Here is a tiny trained network, its code and every weight. The questions are about switching its units off for an input and a class, where a switched-off unit gives its printed mean instead of its output.

import numpy as np


def w(rows, s, z=0):
    codes = np.array(rows[::2]) - 128.0
    scale = np.full(codes.shape[1], s)
    scale[-1] = z or s
    return codes * scale


def f(y):
    return y / 2 * (1 + np.tanh(0.7978845608 * (y + 0.044715 * y**3)))


def log_softmax(a):
    a = a - a.max(-1, keepdims=True)
    return a - np.log(np.exp(a).sum(-1, keepdims=True))


def net(x, mask):
    res = np.array(x, float).reshape(1, 6) / 4 @ E
    y = f(res @ A[0][:, :-1].T + A[0][:, -1])
    res = res + np.where(mask, y, B[0][:, -1]) @ B[0][:, :-1]
    return log_softmax(res[-1] @ U[:, :-1].T + U[:, -1])


A, B = {}, {}
E = w([
[154,117,119,25,120,132,2,130,223,46,88],'x0',
[237,199,198,74,113,182,115,108,165,234,151],'x1',
[170,118,108,223,223,220,75,152,154,111,164],'x2',
[73,28,198,147,170,141,133,92,170,167,31],'x3',
[132,134,157,120,123,148,73,87,78,112,116],'x4',
[129,85,30,105,113,155,105,29,134,174,148],'x5',
],0.009)
A[0] = w([
[114,103,17,76,170,105,107,52,144,230,186,101],'n0',
[137,197,100,123,114,98,86,170,131,73,254,60],'n1',
[150,146,90,244,245,150,113,90,188,133,144,39],'n2',
[139,63,39,93,113,146,144,20,117,173,190,92],'n3',
[44,141,35,149,176,103,129,65,38,36,153,75],'n4',
[102,45,124,84,85,127,56,156,200,68,154,132],'n5',
[24,94,115,114,149,95,95,164,94,46,139,112],'n6',
[72,9,214,143,155,114,129,85,173,199,36,62],'n7',
[72,122,53,185,133,81,95,147,98,84,91,35],'n8',
[153,143,219,105,136,93,127,234,119,163,97,166],'n9',
[132,102,149,228,49,126,125,153,103,219,157,92],'n10',
[151,188,67,67,76,91,122,192,30,98,172,56],'n11',
[116,149,116,71,18,72,183,88,99,138,55,99],'n12',
[172,119,68,22,150,123,19,160,250,69,59,129],'n13',
[221,181,144,116,100,152,100,140,144,199,102,65],'n14',
[82,114,138,140,195,160,219,115,14,238,159,57],'n15',
[112,169,241,120,158,117,152,210,114,55,143,158],'n16',
[193,117,154,144,118,155,129,75,106,144,129,8],'n17',
[87,73,28,67,106,205,106,93,128,156,149,63],'n18',
[113,103,163,69,44,78,173,105,126,162,111,94],'n19',
[113,143,210,106,136,109,120,250,92,100,149,108],'n20',
[131,179,198,51,134,169,112,128,219,177,178,123],'n21',
[190,85,97,203,230,197,91,121,158,123,209,69],'n22',
[133,139,128,214,118,113,160,125,64,169,133,100],'n23',
[101,123,107,203,139,109,174,81,39,197,161,119],'n24',
[26,87,62,169,159,101,111,152,166,74,106,116],'n25',
[188,100,113,171,198,218,121,152,126,82,144,74],'n26',
[104,41,86,159,123,128,160,164,91,10,112,115],'n27',
[164,178,30,115,87,132,126,140,67,96,219,109],'n28',
[182,117,202,80,166,174,138,81,155,254,216,121],'n29',
[112,78,130,70,15,44,152,123,115,158,115,102],'n30',
],0.0079,0.0014)
B[0] = w([
[187,78,84,234,167,171,131,139,110,129,99,196],'n0',
[95,121,204,133,102,153,168,140,178,135,73,203],'n1',
[60,97,155,104,133,141,78,105,82,50,181,195],'n2',
[184,88,99,242,164,183,83,142,127,77,81,200],'n3',
[151,227,104,124,192,87,159,118,169,124,150,218],'n4',
[162,144,149,66,78,65,94,150,107,172,101,197],'n5',
[135,187,81,144,126,97,162,77,94,127,160,204],'n6',
[70,160,254,181,177,160,196,91,244,166,61,236],'n7',
[102,181,85,121,176,93,183,129,134,128,157,189],'n8',
[168,125,68,195,162,161,129,120,84,113,131,188],'n9',
[152,122,119,69,95,76,143,167,94,160,119,181],'n10',
[72,149,221,175,117,163,153,140,204,149,127,214],'n11',
[64,105,121,140,152,204,109,149,76,117,238,216],'n12',
[112,90,114,56,26,64,96,177,86,205,72,254],'n13',
[128,215,102,117,195,109,184,65,165,145,143,191],'n14',
[103,131,106,69,63,73,107,156,111,165,71,230],'n15',
[191,90,67,240,136,179,82,186,99,54,90,198],'n16',
[134,163,88,136,101,155,139,96,156,153,143,149],'n17',
[167,95,94,208,159,151,106,167,121,131,66,181],'n18',
[70,102,125,116,142,188,152,138,94,95,207,197],'n19',
[164,89,56,208,171,171,59,169,150,119,84,186],'n20',
[189,190,101,74,149,63,154,86,80,109,167,198],'n21',
[47,99,160,90,119,204,120,91,75,115,163,210],'n22',
[110,108,126,57,97,40,78,185,114,226,77,191],'n23',
[163,122,130,98,31,79,84,185,83,212,86,219],'n24',
[165,158,113,117,140,86,159,79,148,122,152,206],'n25',
[49,82,148,71,111,206,132,151,92,124,194,187],'n26',
[187,160,80,94,170,92,151,89,158,128,180,208],'n27',
[97,104,234,150,141,115,166,159,226,161,78,216],'n28',
[138,219,67,156,143,76,167,48,138,149,165,216],'n29',
[79,82,126,88,118,205,111,140,72,55,172,209],'n30',
],0.0075,0.013)
U = w([
[142,118,125,58,73,70,114,176,102,160,58,239],'0',
[164,212,93,115,170,92,176,92,149,125,171,147],'1',
[58,78,150,97,133,194,134,145,91,104,218,75],'2',
[98,132,252,157,142,142,179,136,246,143,63,3],'3',
[203,88,80,210,161,162,109,164,115,107,65,178],'4',
],0.013,0.00064)

Each question gives the input, the list of numbers given to net, and the class t.
The units are the neurons (one row each of A and B). Each row of codes is followed by its name. A weight is (code - 128) times the scale printed after its matrix; where a second scale follows, it is the last column's (A, B and U).
mask holds one flag per neuron, in row order. A switched-off neuron (its flag False) gives its mean, the last column of its row in B, instead of its output. The means were averaged over made-up inputs and are rounded, as every weight is.
A unit's drop is (log p(t) with every unit on - log p(t) with that unit switched off) / (log p(t) with every unit on - log p(t) with every unit switched off).
The circuit of an input: a set's keep is (log p(t) with only the set's units on - log p(t) with every unit switched off) / (log p(t) with every unit on - log p(t) with every unit switched off). Starting from the 12 units with the biggest drops (on a tie, the unit counted first), units are removed one at a time, each time the one whose removal leaves the highest keep (on an exact tie, the one counted first), for as long as the keep stays at least 0.8.
circuit, biggest first: the units of the circuit, biggest drop first
top k neurons: the k neurons with the biggest drops, biggest first
drop of u: that unit's drop, to one decimal
input [-5,-5,8,-8,-2,3], class 2: top 3 neurons : [n22; n2; n26]
input [-8,0,8,5,7,-1], class 0: top 2 neurons : [n15; n24]
input [-7,-8,4,5,8,6], class 1: top 4 neurons : [n4; n13; n27; n8]
input [5,-3,-2,0,6,-6], class 4: circuit, biggest first : [n16]
input [-4,5,-7,7,2,1], class 2: top 2 neurons : [n12; n19]
input [4,-2,-4,-5,-2,-4], class 3: top 4 neurons : [n11; n1; n24; n15]
input [8,-3,3,0,2,8], class 0: top 2 neurons : [n13; n5]
input [-1,7,6,2,-2,3], class 1: top 2 neurons : [n29; n14]
input [-3,-1,-3,-3,5,-4], class 4: top 4 neurons : [n7; n13; n16; n20]
input [-2,2,2,3,8,-4], class 4: top 2 neurons : [n28; n11]
input [-6,3,0,-2,-8,7], class 4: top 3 neurons : [n3; n0; n13]
input [-7,-6,4,-2,7,-7], class 0: top 2 neurons : [n23; n24]
input [8,6,6,7,0,8], class 0: drop of n5 : 0.5
input [-3,5,0,-6,-6,-2], class 3: circuit, biggest first : [n28]
input [1,0,-4,-5,-7,6], class 4: drop of n0 : 0.5
input [4,-5,8,-5,-3,-4], class 2: drop of n2 : 0.0
